Here is a tiny trained network, its code and every weight. The questions are about switching its units off for an input and a class, where a switched-off unit gives its printed mean instead of its output.

import numpy as np


def w(rows, s, z=0):
    codes = np.array(rows[::2]) - 128.0
    scale = np.full(codes.shape[1], s)
    scale[-1] = z or s
    return codes * scale


def f(y):
    return np.maximum(y, 0)


def log_softmax(a):
    a = a - a.max(-1, keepdims=True)
    return a - np.log(np.exp(a).sum(-1, keepdims=True))


def net(x, mask):
    res = np.array(x, float).reshape(1, 4) / 4 @ E
    y = f(res @ A[0][:, :-1].T + A[0][:, -1])
    res = res + np.where(mask, y, B[0][:, -1]) @ B[0][:, :-1]
    return log_softmax(res[-1] @ U[:, :-1].T + U[:, -1])


A, B = {}, {}
E = w([
[169,205,71],'x0',
[69,250,145],'x1',
[49,46,43],'x2',
[131,127,127],'x3',
],0.013)
A[0] = w([
[188,68,83,222],'neuron 1',
[139,110,174,110],'neuron 2',
[250,62,198,182],'neuron 3',
[205,104,227,179],'neuron 4',
[101,138,143,211],'neuron 5',
[56,106,203,180],'neuron 6',
[39,203,150,255],'neuron 7',
[155,176,196,183],'neuron 8',
[246,72,100,236],'neuron 9',
[154,170,189,146],'neuron 10',
[193,160,41,218],'neuron 11',
[34,115,42,200],'neuron 12',
[206,180,115,127],'neuron 13',
],0.012,0.0062)
B[0] = w([
[151,51,15,228],'neuron 1',
[142,177,110,151],'neuron 2',
[70,234,32,244],'neuron 3',
[55,255,102,216],'neuron 4',
[91,193,141,164],'neuron 5',
[70,23,183,186],'neuron 6',
[86,169,177,229],'neuron 7',
[171,168,212,202],'neuron 8',
[166,130,29,249],'neuron 9',
[149,103,235,188],'neuron 10',
[240,104,87,205],'neuron 11',
[63,140,57,232],'neuron 12',
[188,94,167,191],'neuron 13',
],0.0086,0.015)
U = w([
[117,212,89,232],'0',
[127,63,98,189],'1',
[117,137,224,62],'2',
[59,113,157,92],'3',
[246,188,96,2],'4',
[202,65,90,73],'5',
[228,138,208,200],'6',
],0.012,0.0047)

Each question gives the input, the list of numbers given to net, and the class t.
The units are the neurons (one row each of A and B). Each row of codes is followed by its name. A weight is (code - 128) times the scale printed after its matrix; where a second scale follows, it is the last column's (A, B and U).
mask holds one flag per neuron, in row order. A switched-off neuron (its flag False) gives its mean, the last column of its row in B, instead of its output. The means were averaged over made-up inputs and are rounded, as every weight is.
A unit's drop is (log p(t) with every unit on - log p(t) with that unit switched off) / (log p(t) with every unit on - log p(t) with every unit switched off).
The circuit of an input: a set's keep is (log p(t) with only the set's units on - log p(t) with every unit switched off) / (log p(t) with every unit on - log p(t) with every unit switched off). Starting from the 12 units with the biggest drops (on a tie, the unit counted first), units are removed one at a time, each time the one whose removal leaves the highest keep (on an exact tie, the one counted first), for as long as the keep stays at least 0.8.
units of the circuit, in order: the units of the circuit, biggest drop first
k most important neurons: the k neurons with the biggest drops, biggest first
drop of u: that unit's drop, to one decimal
input [-1,7,4,-2], class 3: units of the circuit, in order -> (neuron 3; neuron 9; neuron 6)
input [-5,1,-6,-8], class 2: units of the circuit, in order -> (neuron 10; neuron 9)
input [-1,1,4,7], class 3: units of the circuit, in order -> (neuron 9; neuron 3)
input [0,5,3,-8], class 3: units of the circuit, in order -> (neuron 3; neuron 9; neuron 4)
input [3,-1,1,-7], class 5: units of the circuit, in order -> (neuron 3; neuron 4)
input [-1,-6,-6,-1], class 0: units of the circuit, in order -> (neuron 3)
input [1,-2,-1,-5], class 4: units of the circuit, in order -> (neuron 12; neuron 7)
input [7,-4,1,-1], class 5: units of the circuit, in order -> (neuron 4; neuron 1)
input [0,7,4,5], class 3: 3 most important neurons -> (neuron 3; neuron 9; neuron 4)
input [2,-8,0,-3], class 4: 4 most important neurons -> (neuron 3; neuron 6; neuron 9; neuron 12)
input [-8,2,-8,0], class 2: 2 most important neurons -> (neuron 10; neuron 6)
input [-3,0,2,3], class 1: 2 most important neurons -> (neuron 4; neuron 3)
input [4,0,7,-6], class 5: 3 most important neurons -> (neuron 3; neuron 4; neuron 11)
input [8,1,-7,-5], class 6: most important neuron -> (neuron 10)
input [-8,1,-8,7], class 2: 4 most important neurons -> (neuron 10; neuron 6; neuron 8; neuron 9)
input [4,-1,8,-2], class 5: drop of neuron 12 -> -0.4
input [5,-2,0,-6], class 4: drop of neuron 6 -> 0.5
input [5,8,-8,4], class 6: drop of neuron 13 -> 0.0
input [-3,1,1,-7], class 3: drop of neuron 11 -> 0.1
input [4,-4,6,8], class 5: most important neuron -> (neuron 11)
